Below is a small trained network, with its code and all its weights. Each question gives an input and a class and asks what happens when units are switched off, that is, made to give their printed mean instead of their output.

import numpy as np


def w(rows, s, z=0):
    codes = np.array(rows[::2]) - 128.0
    scale = np.full(codes.shape[1], s)
    scale[-1] = z or s
    return codes * scale


def f(y):
    return np.maximum(y, 0)


def log_softmax(a):
    a = a - a.max(-1, keepdims=True)
    return a - np.log(np.exp(a).sum(-1, keepdims=True))


def net(x, mask):
    res = np.array(x, float).reshape(1, 7) / 4 @ E
    y = f(res @ A[0][:, :-1].T + A[0][:, -1])
    res = res + np.where(mask, y, B[0][:, -1]) @ B[0][:, :-1]
    return log_softmax(res[-1] @ U[:, :-1].T + U[:, -1])


A, B = {}, {}
E = w([
[128,132,119,136,123,121,125],'x0',
[123,131,142,123,135,137,137],'x1',
[107,122,135,132,124,123,115],'x2',
[58,123,46,119,95,242,144],'x3',
[143,189,106,173,248,170,30],'x4',
[122,129,134,128,129,130,129],'x5',
[55,188,82,10,189,58,150],'x6',
],0.013)
A[0] = w([
[122,152,143,131,135,135,149,88],'n1',
[199,82,179,251,52,195,124,134],'n2',
[168,128,166,141,142,62,151,39],'n3',
[135,99,152,126,28,115,177,113],'n4',
[111,104,119,126,76,92,200,74],'n5',
[162,177,113,135,144,146,63,69],'n6',
[104,145,97,61,147,81,157,104],'n7',
[143,105,154,118,128,82,103,72],'n8',
[171,131,196,135,143,56,135,50],'n9',
[149,135,180,147,120,63,115,71],'n10',
[73,129,46,127,99,208,169,2],'n11',
[64,104,60,134,84,212,145,6],'n12',
[155,176,116,181,205,173,47,60],'n13',
[134,98,129,105,57,98,188,93],'n14',
[120,129,151,116,72,118,167,85],'n15',
[91,190,76,38,155,65,150,167],'n16',
[134,71,140,78,69,108,168,68],'n17',
[138,122,168,153,166,51,127,69],'n18',
[144,159,117,130,145,123,183,195],'n19',
[135,100,154,138,132,70,130,62],'n20',
],0.012,0.0034)
B[0] = w([
[168,121,124,150,143,92,131,131],'n1',
[39,2,163,76,59,15,194,250],'n2',
[158,175,118,92,85,169,152,176],'n3',
[106,144,127,189,217,133,69,185],'n4',
[98,136,112,198,176,184,67,170],'n5',
[113,130,112,171,166,145,62,178],'n6',
[103,63,154,107,94,88,174,183],'n7',
[173,151,101,98,119,141,156,157],'n8',
[189,176,82,74,76,209,173,191],'n9',
[160,162,117,69,106,169,170,176],'n10',
[217,174,88,76,61,160,163,188],'n11',
[237,198,87,55,71,182,167,190],'n12',
[72,151,135,192,216,157,54,227],'n13',
[53,149,112,195,199,180,40,178],'n14',
[158,150,140,203,158,131,82,159],'n15',
[74,27,221,92,123,2,127,216],'n16',
[76,145,90,225,151,187,116,174],'n17',
[174,177,66,84,99,163,142,182],'n18',
[125,117,147,145,132,105,136,147],'n19',
[181,161,102,98,118,120,120,159],'n20',
],0.0092,0.023)
U = w([
[83,29,159,121,118,58,173,253],'0',
[94,179,106,212,248,156,86,50],'1',
[201,219,82,89,90,159,177,56],'2',
],0.014,0.0026)

Each question gives the input, the list of numbers given to net, and the class t.
The units are the neurons (one row each of A and B). Each row of codes is followed by its name. A weight is (code - 128) times the scale printed after its matrix; where a second scale follows, it is the last column's (A, B and U).
mask holds one flag per neuron, in row order. A switched-off neuron (its flag False) gives its mean, the last column of its row in B, instead of its output. The means were averaged over made-up inputs and are rounded, as every weight is.
A unit's drop is (log p(t) with every unit on - log p(t) with that unit switched off) / (log p(t) with every unit on - log p(t) with every unit switched off).
The circuit of an input: a set's keep is (log p(t) with only the set's units on - log p(t) with every unit switched off) / (log p(t) with every unit on - log p(t) with every unit switched off). Starting from the 12 units with the biggest drops (on a tie, the unit counted first), units are removed one at a time, each time the one whose removal leaves the highest keep (on an exact tie, the one counted first), for as long as the keep stays at least 0.8.
units of the circuit, in order: the units of the circuit, biggest drop first
k most important neurons: the k neurons with the biggest drops, biggest first
drop of u: that unit's drop, to one decimal
input [-6,-8,-6,-6,-5,5,0], class 2: 2 most important neurons	[n9, n13]
input [8,7,5,4,2,-1,-3], class 2: units of the circuit, in order	[n12]
input [-6,7,-1,0,-4,-7,3], class 1: 2 most important neurons	[n2, n14]
input [0,3,-1,7,-2,7,6], class 2: 3 most important neurons	[n12, n11, n2]
input [0,8,-6,8,-8,5,1], class 1: 4 most important neurons	[n14, n4, n5, n17]
input [-2,2,-7,5,4,8,3], class 2: 3 most important neurons	[n2, n11, n12]
input [7,4,-2,-7,-8,2,0], class 1: 2 most important neurons	[n14, n4]
input [0,-1,-2,-8,4,-5,-7], class 2: 4 most important neurons	[n9, n16, n18, n10]
input [1,4,6,1,4,-7,-4], class 0: 3 most important neurons	[n2, n14, n4]
input [1,-7,2,-1,-7,0,-5], class 1: 2 most important neurons	[n4, n14]
input [4,-4,-7,5,4,-8,5], class 0: 2 most important neurons	[n16, n9]
input [0,4,-5,-4,7,-2,7], class 0: 2 most important neurons	[n16, n7]
input [5,-7,4,4,5,-2,6], class 0: drop of n16	1.2
input [7,-7,-5,0,5,-6,8], class 0: units of the circuit, in order	[n16]
input [-5,-8,-6,-7,4,-4,-5], class 2: drop of n16	0.2
input [-4,1,3,-6,-7,7,-2], class 1: drop of n14	0.2
